2.01,1.71,-1.45,1.80,4.47,1.33,-2.28
-5.63,-5.71,5.70,-5.72,3.95,-5.33,5.77
5.30,5.41,-4.94,5.36,4.25,3.53,-4.28
-5.73,-6.07,5.17,-6.25,-1.19,-4.91,5.66
-4.28,-4.81,4.37,-4.17,5.45,-5.99,5.31
4.42,4.85,-4.72,4.42,-5.03,5.42,-5.33
4.85,4.85,-4.00,4.67,5.19,-2.81,2.13
2.62,2.32,-2.23,2.18,-4.83,4.80,-4.78
=>
-5.63,-5.71,5.70,-5.72,3.95,-5.33,5.77
-5.73,-6.07,5.17,-6.25,-1.19,-4.91,5.66
4.42,4.85,-4.72,4.42,-5.03,5.42,-5.33
2.62,2.32,-2.23,2.18,-4.83,4.80,-4.78

-3.10,0.18,4.99,-1.45,-1.07,2.42,1.58,2.48,-2.34,-0.50,-1.74
3.00,1.34,-2.71,-2.55,-0.06,-0.73,-1.49,-3.19,2.56,0.14,-0.30
-2.62,-3.74,-0.89,1.91,-0.09,-1.51,-1.09,1.84,-0.28,-0.78,-0.13
0.48,-1.15,-1.83,1.24,-0.53,-1.86,-1.54,-2.76,2.91,5.75,0.60
-4.09,-0.63,5.06,-1.28,-1.44,1.71,0.63,3.03,-2.11,-1.35,-1.80
1.14,-0.88,-2.32,0.08,-0.24,-1.44,-1.36,-2.84,2.68,4.12,0.09
=>
3.00,1.34,-2.71,-2.55,-0.06,-0.73,-1.49,-3.19,2.56,0.14,-0.30
0.48,-1.15,-1.83,1.24,-0.53,-1.86,-1.54,-2.76,2.91,5.75,0.60
1.14,-0.88,-2.32,0.08,-0.24,-1.44,-1.36,-2.84,2.68,4.12,0.09

4.46,0.50
4.74,0.93
-2.21,0.13
-1.80,-1.46
-6.06,1.25
-1.35,1.79
-3.50,0.38
7.25,-5.29
1.09,-0.87
0.95,2.75
1.93,-4.06
-0.57,0.23
=>
4.74,0.93
-1.80,-1.46
-1.35,1.79
7.25,-5.29
0.95,2.75
-0.57,0.23

1.69,-1.03,-1.81,2.50,0.75,0.38,-0.09,-1.67,0.23,-1.79
1.94,-1.31,-2.99,3.59,1.49,-0.15,-0.86,-2.92,0.71,-3.01
0.99,-0.82,2.84,-2.24,-3.36,3.08,3.52,3.46,-2.86,3.10
1.90,-1.50,0.71,0.05,-2.10,2.52,2.50,1.28,-2.11,0.92
3.07,-2.97,-1.36,1.87,-1.98,2.53,2.08,-0.65,-2.47,-1.12
3.16,-1.63,-0.31,2.17,-0.89,2.76,2.41,0.26,-1.27,-0.12
-0.83,1.12,-0.43,0.49,1.72,-1.38,-1.42,-0.79,1.67,-0.57
-0.97,0.11,2.12,-2.82,-2.10,0.75,1.25,2.28,-1.55,2.21
-6.39,3.18,1.24,-5.04,1.08,-5.11,-4.28,0.18,1.98,0.89
=>
1.94,-1.31,-2.99,3.59,1.49,-0.15,-0.86,-2.92,0.71,-3.01
1.90,-1.50,0.71,0.05,-2.10,2.52,2.50,1.28,-2.11,0.92
3.16,-1.63,-0.31,2.17,-0.89,2.76,2.41,0.26,-1.27,-0.12
-0.97,0.11,2.12,-2.82,-2.10,0.75,1.25,2.28,-1.55,2.21

0.49,5.46,7.07,1.13,6.63,6.11,0.92,-4.15
5.94,-6.48,0.78,-3.32,5.56,7.29,-2.49,-6.53
-1.15,1.22,-1.40,-1.70,-6.80,-4.53,7.51,1.85
-0.53,-3.63,-1.32,3.67,-4.65,2.67,2.53,1.23
3.24,5.81,-3.68,-6.27,4.57,3.08,0.73,-3.85
-4.48,-5.76,-5.22,-3.22,-0.89,-6.50,3.18,5.16
=>
5.94,-6.48,0.78,-3.32,5.56,7.29,-2.49,-6.53
-0.53,-3.63,-1.32,3.67,-4.65,2.67,2.53,1.23
-4.48,-5.76,-5.22,-3.22,-0.89,-6.50,3.18,5.16

0.27,-1.49
-1.48,-6.32
-0.44,2.61
-0.68,0.79
-2.18,-0.35
=>
-1.48,-6.32
-0.68,0.79

-5.36,-1.34,-0.02,-0.57,-4.33,1.44,3.81,-0.47,-4.32,0.43
2.79,-0.57,-0.74,0.82,2.75,5.50,0.82,0.18,2.41,0.41
1.64,-1.46,0.26,-0.55,1.68,-1.19,-0.58,-0.54,1.27,-0.08
6.36,-0.17,-0.14,-0.31,-5.65,-4.08,-5.66,0.44,5.19,0.40
-4.23,0.56,0.05,-0.11,5.37,-2.19,5.75,0.74,-3.75,-0.27
-3.83,0.50,-0.08,0.39,-3.65,-4.37,6.74,-1.13,-3.36,-0.14
=>
2.79,-0.57,-0.74,0.82,2.75,5.50,0.82,0.18,2.41,0.41
6.36,-0.17,-0.14,-0.31,-5.65,-4.08,-5.66,0.44,5.19,0.40
-3.83,0.50,-0.08,0.39,-3.65,-4.37,6.74,-1.13,-3.36,-0.14
